Below are the code and all the weights of a small trained network. Each question names an input and a target symbol and asks about switching units off, where a switched-off unit gives its printed mean instead of its output.

import numpy as np


def w(rows, s, z=0):
    codes = np.array(rows[::2]) - 128.0
    scale = np.full(codes.shape[1], s)
    scale[-1] = z or s
    return codes * scale


def f(y):
    return np.maximum(y, 0)


def softmax(a):
    e = np.exp(a - a.max(-1, keepdims=True))
    return e / e.sum(-1, keepdims=True)


def log_softmax(a):
    a = a - a.max(-1, keepdims=True)
    return a - np.log(np.exp(a).sum(-1, keepdims=True))


def net(x, mask):
    ids = ['αβγδζηθλξπσφψ'.index(c) for c in x.split()]
    T = len(ids)
    res = E[ids] + P[:T]
    u = 0
    for l in range(2):
        q, k, v = (res @ M[l].T for M in (Q, K, V))
        z = softmax(np.where(np.tri(T) > 0, q @ k.T / 4**0.5, -1e9)) @ v
        res = res + np.where(mask[u], z, O[l][:, -1]) @ O[l][:, :-1]
        u += 1
        y = f(res @ A[l][:, :-1].T + A[l][:, -1])
        res = res + np.where(mask[u : u + 16], y, B[l][:, -1]) @ B[l][:, :-1]
        u += 16
    return log_softmax(res[-1] @ U[:, :-1].T + U[:, -1])


Q, K, V, O, A, B = {}, {}, {}, {}, {}, {}
E = w([
[62,89,85,117,115,86],'α',
[48,100,173,152,162,25],'β',
[178,72,177,198,184,98],'γ',
[94,175,225,166,35,202],'δ',
[66,77,66,112,55,90],'ζ',
[151,40,173,244,83,180],'η',
[50,91,126,131,132,78],'θ',
[214,32,211,159,127,133],'λ',
[180,143,150,84,161,132],'ξ',
[40,61,209,117,199,207],'π',
[65,55,171,145,103,75],'σ',
[185,68,144,122,55,207],'φ',
[197,96,63,100,51,178],'ψ',
],0.011)
P = w([
[70,26,242,24,135,95],'0',
[71,90,218,60,107,83],'1',
[122,22,177,71,182,129],'2',
[96,131,199,90,116,111],'3',
[165,47,157,100,177,119],'4',
[119,170,177,125,122,132],'5',
[199,77,154,124,168,119],'6',
[149,193,159,152,121,136],'7',
[228,103,154,152,154,102],'8',
[181,214,151,168,113,127],'9',
[253,129,160,164,144,97],'10',
],0.0055)
Q[0] = w([
[150,253,132,100,139,191],'L0H0',
[189,86,86,216,185,164],'L0H0',
[1,246,133,230,76,198],'L0H0',
[114,175,144,108,167,95],'L0H0',
],0.022)
K[0] = w([
[106,108,135,60,132,116],'L0H0',
[193,89,171,148,118,180],'L0H0',
[5,56,113,150,112,91],'L0H0',
[112,140,128,125,174,121],'L0H0',
],0.035)
V[0] = w([
[68,74,113,66,136,162],'L0H0',
[1,78,23,190,204,135],'L0H0',
[39,115,149,7,211,203],'L0H0',
[207,176,186,120,96,116],'L0H0',
],0.0051)
O[0] = w([
[130,187,158,130,49,120,151],'L0H0',
[4,221,74,143,141,242,2],'L0H0',
[125,233,209,108,4,8,86],'L0H0',
[188,71,148,119,140,67,172],'L0H0',
],0.0046,0.0025)
A[0] = w([
[161,111,107,106,142,106,148],'L0N0',
[154,126,121,85,150,204,169],'L0N1',
[64,177,143,135,197,114,5],'L0N2',
[115,109,54,80,70,123,69],'L0N3',
[103,115,67,187,73,35,117],'L0N4',
[176,136,195,185,107,130,120],'L0N5',
[75,255,109,107,152,120,54],'L0N6',
[129,100,70,52,170,165,86],'L0N7',
[123,184,203,151,111,135,58],'L0N8',
[11,210,23,68,159,49,42],'L0N9',
[110,140,114,107,177,186,60],'L0N10',
[120,131,107,111,243,27,62],'L0N11',
[211,168,126,179,129,154,215],'L0N12',
[115,75,157,135,177,97,75],'L0N13',
[144,165,49,39,87,147,216],'L0N14',
[39,156,89,177,191,33,103],'L0N15',
],0.009,0.0032)
B[0] = w([
[126,154,133,100,147,123,194],'L0N0',
[158,142,166,88,94,107,169],'L0N1',
[51,110,131,146,147,120,142],'L0N2',
[136,130,175,199,174,140,150],'L0N3',
[115,120,165,75,185,186,194],'L0N4',
[106,153,68,112,122,146,255],'L0N5',
[198,63,147,45,165,131,145],'L0N6',
[147,107,111,174,100,84,137],'L0N7',
[79,145,93,199,144,144,161],'L0N8',
[95,155,85,235,39,7,162],'L0N9',
[76,123,103,149,121,124,131],'L0N10',
[165,102,214,209,157,183,198],'L0N11',
[171,151,103,129,145,137,220],'L0N12',
[109,90,79,121,196,120,249],'L0N13',
[170,54,111,199,165,65,159],'L0N14',
[93,93,52,59,79,87,195],'L0N15',
],0.017,0.0043)
Q[1] = w([
[160,1,191,78,161,141],'L1H0',
[114,165,155,112,118,140],'L1H0',
[114,35,108,108,140,138],'L1H0',
[132,148,104,99,90,113],'L1H0',
],0.022)
K[1] = w([
[245,249,96,137,156,179],'L1H0',
[79,130,186,139,99,95],'L1H0',
[180,149,32,139,109,190],'L1H0',
[104,73,175,83,78,136],'L1H0',
],0.014)
V[1] = w([
[62,109,100,222,196,150],'L1H0',
[185,125,222,216,84,115],'L1H0',
[81,52,96,137,31,254],'L1H0',
[188,18,84,127,70,126],'L1H0',
],0.0072)
O[1] = w([
[70,135,46,167,147,83,167],'L1H0',
[94,132,207,156,119,152,120],'L1H0',
[142,141,29,123,160,245,111],'L1H0',
[150,1,153,129,46,169,254],'L1H0',
],0.0072,0.0071)
A[1] = w([
[85,104,147,178,104,220,82],'L1N0',
[62,122,110,71,89,131,22],'L1N1',
[187,144,170,95,113,105,85],'L1N2',
[169,133,171,62,214,134,69],'L1N3',
[118,171,104,170,49,200,144],'L1N4',
[66,142,135,198,144,78,138],'L1N5',
[107,110,151,174,161,153,160],'L1N6',
[76,120,172,129,97,132,1],'L1N7',
[50,129,137,5,111,127,78],'L1N8',
[143,161,117,164,53,114,192],'L1N9',
[93,171,182,172,61,177,74],'L1N10',
[78,131,216,176,152,166,51],'L1N11',
[89,163,187,87,191,168,141],'L1N12',
[112,160,124,79,50,123,251],'L1N13',
[167,142,131,114,172,69,204],'L1N14',
[64,194,122,107,100,80,155],'L1N15',
],0.011,0.0042)
B[1] = w([
[218,152,57,196,81,142,236],'L1N0',
[92,154,89,94,169,11,196],'L1N1',
[131,192,104,186,183,90,215],'L1N2',
[51,156,128,69,13,166,243],'L1N3',
[38,97,210,60,220,55,197],'L1N4',
[122,157,236,214,183,213,253],'L1N5',
[187,151,67,89,173,138,245],'L1N6',
[81,75,61,156,146,60,163],'L1N7',
[214,203,157,62,224,105,206],'L1N8',
[133,175,87,91,40,155,190],'L1N9',
[60,120,92,80,181,197,150],'L1N10',
[181,188,194,155,88,73,194],'L1N11',
[80,214,88,174,63,146,178],'L1N12',
[120,161,133,111,95,231,189],'L1N13',
[53,93,185,96,146,114,231],'L1N14',
[182,59,32,87,36,103,202],'L1N15',
],0.013,0.0062)
U = w([
[93,119,85,177,42,130,82],'α',
[74,107,85,196,160,55,97],'β',
[146,115,205,154,223,182,131],'γ',
[36,161,84,130,132,218,106],'δ',
[112,132,135,224,106,181,130],'ζ',
[184,77,36,177,154,190,167],'η',
[146,155,65,122,67,88,2],'θ',
[102,3,165,61,93,138,198],'λ',
[103,188,194,132,87,105,172],'ξ',
[156,223,100,192,135,141,51],'π',
[177,169,121,90,180,97,187],'σ',
[223,182,163,89,55,245,158],'φ',
[242,110,173,174,84,68,109],'ψ',
],0.005,0.0039)

Each question gives the input, a string of symbols that net reads in full, and the target symbol t.
The units are the heads (4 rows each of Q, K, V and O) and the neurons (one row each of A and B). Each row of codes is followed by its name. A weight is (code - 128) times the scale printed after its matrix; where a second scale follows, it is the last column's (O, A, B and U).
mask holds one flag per unit, layer by layer, with each layer's heads first. A switched-off unit (its flag False) gives its mean, the last column of its rows in O or B, instead of its output. The means were averaged over made-up inputs and are rounded, as every weight is.
A unit's drop is (log p(t) with every unit on - log p(t) with that unit switched off) / (log p(t) with every unit on - log p(t) with every unit switched off).
The circuit of an input: a set's keep is (log p(t) with only the set's units on - log p(t) with every unit switched off) / (log p(t) with every unit on - log p(t) with every unit switched off). Starting from the 12 units with the biggest drops (on a tie, the unit counted first), units are removed one at a time, each time the one whose removal leaves the highest keep (on an exact tie, the one counted first), for as long as the keep stays at least 0.8.
circuit, biggest first: the units of the circuit, biggest drop first
unit that matters most: the unit with the biggest drop
top k neurons: the k neurons with the biggest drops, biggest first
k most important neurons of layer l: the k neurons of layer l with the biggest drops, biggest first
input η α α φ π α π ζ, target ζ: circuit, biggest first	[L0N9; L0H0; L1N5]
input σ λ ξ ξ φ, target φ: circuit, biggest first	[L1H0; L0N1; L1N13; L0N13]
input π γ θ σ σ η η β, target β: top 4 neurons	[L0N15; L0N9; L1N1; L0N2]
input σ β δ φ π, target φ: most important neuron of layer 1	[L1N3]
input η ψ ζ, target ψ: top 2 neurons	[L0N14; L1N11]
input ψ ζ β, target ψ: circuit, biggest first	[L0N11; L1N11; L0N5]
input ξ λ β η, target η: circuit, biggest first	[L1N0; L0H0; L1H0]
input π θ σ ζ λ ψ ζ β θ, target ψ: top 2 neurons	[L0N14; L1N11]
input β α ζ, target ζ: top 4 neurons	[L1N5; L0N9; L0N3; L0N14]
input ξ β σ, target ξ: 2 most important neurons of layer 1	[L1N3; L1N12]
input π π θ ζ ψ ψ γ σ α, target γ: top 3 neurons	[L0N5; L0N14; L0N11]
input β β σ θ, target θ: top 4 neurons	[L0N9; L1N15; L0N15; L1N1]
input σ η ψ δ β, target δ: 3 most important neurons of layer 0	[L0N5; L0N11; L0N8]
input λ α η σ δ σ ζ, target δ: top neuron	[L0N4]
input ζ σ δ π ξ, target ξ: top 2 neurons	[L1N3; L0N15]
input φ ζ φ η η π β σ, target σ: 4 most important neurons of layer 1	[L1N8; L1N1; L1N3; L1N5]
input ψ β ζ β η δ ψ ξ δ σ, target σ: top 2 neurons	[L0N11; L1N8]
input η σ β ξ β β, target β: 3 most important neurons of layer 0	[L0N15; L0N9; L0N11]
input σ σ σ γ π γ θ β ξ θ δ, target δ: 2 most important neurons of layer 1	[L1N4; L1N10]
input β δ ζ ξ λ σ γ, target γ: top neuron	[L0N11]
input ζ α θ σ σ β α ξ λ η φ, target φ: top 2 neurons	[L0N1; L0N13]
input λ ζ ξ π ξ φ σ β β, target φ: top 2 neurons	[L0N11; L0N4]
input σ σ π, target π: 2 most important neurons of layer 1	[L1N12; L1N5]
input η ξ σ φ γ γ θ, target γ: top 2 neurons	[L1N5; L0N11]
input δ σ φ α η λ α ξ σ, target ξ: 2 most important neurons of layer 0	[L0N15; L0N4]
input δ π φ η γ ζ η α, target α: top 4 neurons	[L0N9; L0N15; L1N15; L1N9]
input θ β α λ φ σ φ σ η σ η, target η: unit that matters most	L0H0
input η λ λ φ ζ ζ β η ζ θ π, target η: 2 most important neurons of layer 0	[L0N4; L0N0]
